Below is a small trained network, with its code and all its weights. Each question gives an input and a class and asks what happens when units are switched off, that is, made to give their printed mean instead of their output.

import numpy as np


def w(rows, s, z=0):
    codes = np.array(rows[::2]) - 128.0
    scale = np.full(codes.shape[1], s)
    scale[-1] = z or s
    return codes * scale


def f(y):
    return np.maximum(y, 0)


def log_softmax(a):
    a = a - a.max(-1, keepdims=True)
    return a - np.log(np.exp(a).sum(-1, keepdims=True))


def net(x, mask):
    res = np.array(x, float).reshape(1, 8) / 4 @ E
    y = f(res @ A[0][:, :-1].T + A[0][:, -1])
    res = res + np.where(mask, y, B[0][:, -1]) @ B[0][:, :-1]
    return log_softmax(res[-1] @ U[:, :-1].T + U[:, -1])


A, B = {}, {}
E = w([
[123,219,160,61,139,160,173,187],'x0',
[130,130,118,115,130,126,112,125],'x1',
[127,130,129,128,126,132,122,129],'x2',
[128,128,124,122,127,135,124,121],'x3',
[127,130,129,137,125,122,130,139],'x4',
[253,168,149,136,123,130,114,109],'x5',
[117,102,231,93,56,87,98,112],'x6',
[127,127,138,136,131,132,140,122],'x7',
],0.018)
A[0] = w([
[105,98,191,98,67,101,85,112,178],'N1',
[142,130,59,159,207,160,150,146,255],'N2',
[120,152,213,62,43,84,108,118,84],'N3',
[248,123,127,181,111,108,89,72,170],'N4',
[4,147,130,73,133,173,167,186,195],'N5',
[208,204,192,80,124,141,148,144,94],'N6',
[121,181,149,79,149,121,157,170,148],'N7',
[54,68,68,176,124,107,122,108,250],'N8',
],0.012,0.0072)
B[0] = w([
[117,51,163,113,13,83,180,86,236],'N1',
[176,220,141,102,192,174,73,135,250],'N2',
[93,47,176,116,202,143,106,178,231],'N3',
[250,133,141,177,104,103,135,108,243],'N4',
[88,146,118,60,214,51,187,152,250],'N5',
[134,115,133,77,107,242,82,229,219],'N6',
[82,118,71,62,145,143,136,166,196],'N7',
[90,134,248,185,190,166,25,104,247],'N8',
],0.011,0.02)
U = w([
[110,107,205,137,168,200,33,164,185],'0',
[104,254,68,93,179,76,193,139,162],'1',
[236,206,85,223,140,103,117,65,108],'2',
[166,232,10,112,86,212,137,176,106],'3',
[32,76,171,193,85,71,116,33,193],'4',
[61,49,72,90,134,66,226,156,2],'5',
[226,73,155,155,44,63,171,83,71],'6',
],0.0087,0.0023)

Each question gives the input, the list of numbers given to net, and the class t.
The units are the neurons (one row each of A and B). Each row of codes is followed by its name. A weight is (code - 128) times the scale printed after its matrix; where a second scale follows, it is the last column's (A, B and U).
mask holds one flag per neuron, in row order. A switched-off neuron (its flag False) gives its mean, the last column of its row in B, instead of its output. The means were averaged over made-up inputs and are rounded, as every weight is.
A unit's drop is (log p(t) with every unit on - log p(t) with that unit switched off) / (log p(t) with every unit on - log p(t) with every unit switched off).
The circuit of an input: a set's keep is (log p(t) with only the set's units on - log p(t) with every unit switched off) / (log p(t) with every unit on - log p(t) with every unit switched off). Starting from all 8 units, units are removed one at a time, each time the one whose removal leaves the highest keep (on an exact tie, the one counted first), for as long as the keep stays at least 0.8.
units of the circuit, in order: the units of the circuit, biggest drop first
most important unit: the unit with the biggest drop
k most important neurons: the k neurons with the biggest drops, biggest first
drop of u: that unit's drop, to one decimal
input [6,-7,-6,5,6,0,6,6], class 5: units of the circuit, in order => (N8 N2)
input [0,4,-7,-8,-3,6,-6,7], class 2: units of the circuit, in order => (N4)
input [1,-8,0,-2,8,-8,-3,-6], class 1: 3 most important neurons => (N5 N3 N6)
input [1,-2,1,-8,5,0,-4,8], class 1: units of the circuit, in order => (N6 N8)
input [5,-5,-3,2,3,0,2,3], class 5: 2 most important neurons => (N8 N2)
input [1,1,8,-2,-6,8,-6,6], class 3: 2 most important neurons => (N6 N8)
input [-5,1,3,1,-2,1,-4,5], class 2: 2 most important neurons => (N3 N6)
input [7,-6,-4,-2,5,3,0,-6], class 3: 3 most important neurons => (N8 N6 N7)
input [-7,-1,8,0,-7,1,-1,-4], class 2: 2 most important neurons => (N4 N3)
input [0,-5,-5,-7,6,6,3,7], class 6: 2 most important neurons => (N8 N4)
input [-2,7,0,5,-6,8,-1,-5], class 2: 2 most important neurons => (N4 N1)
input [0,-3,2,-2,2,5,3,-7], class 6: 3 most important neurons => (N8 N4 N2)
input [-4,0,5,-7,7,1,0,5], class 2: 3 most important neurons => (N3 N6 N1)
input [-8,-5,4,7,0,-4,2,-1], class 4: units of the circuit, in order => (N2)
input [4,-4,2,6,-2,-1,1,-7], class 5: 2 most important neurons => (N2 N8)
input [-8,-2,7,2,-3,7,-6,2], class 2: drop of N7 => 0.0
input [-6,0,6,-3,3,-5,8,3], class 4: drop of N1 => 0.6
input [6,-8,7,-4,-2,0,-5,-7], class 1: drop of N5 => 0.8
input [-8,-5,-7,-2,2,3,-4,4], class 2: drop of N4 => 0.2
input [1,4,6,-7,-4,-4,3,8], class 5: most important unit => N5
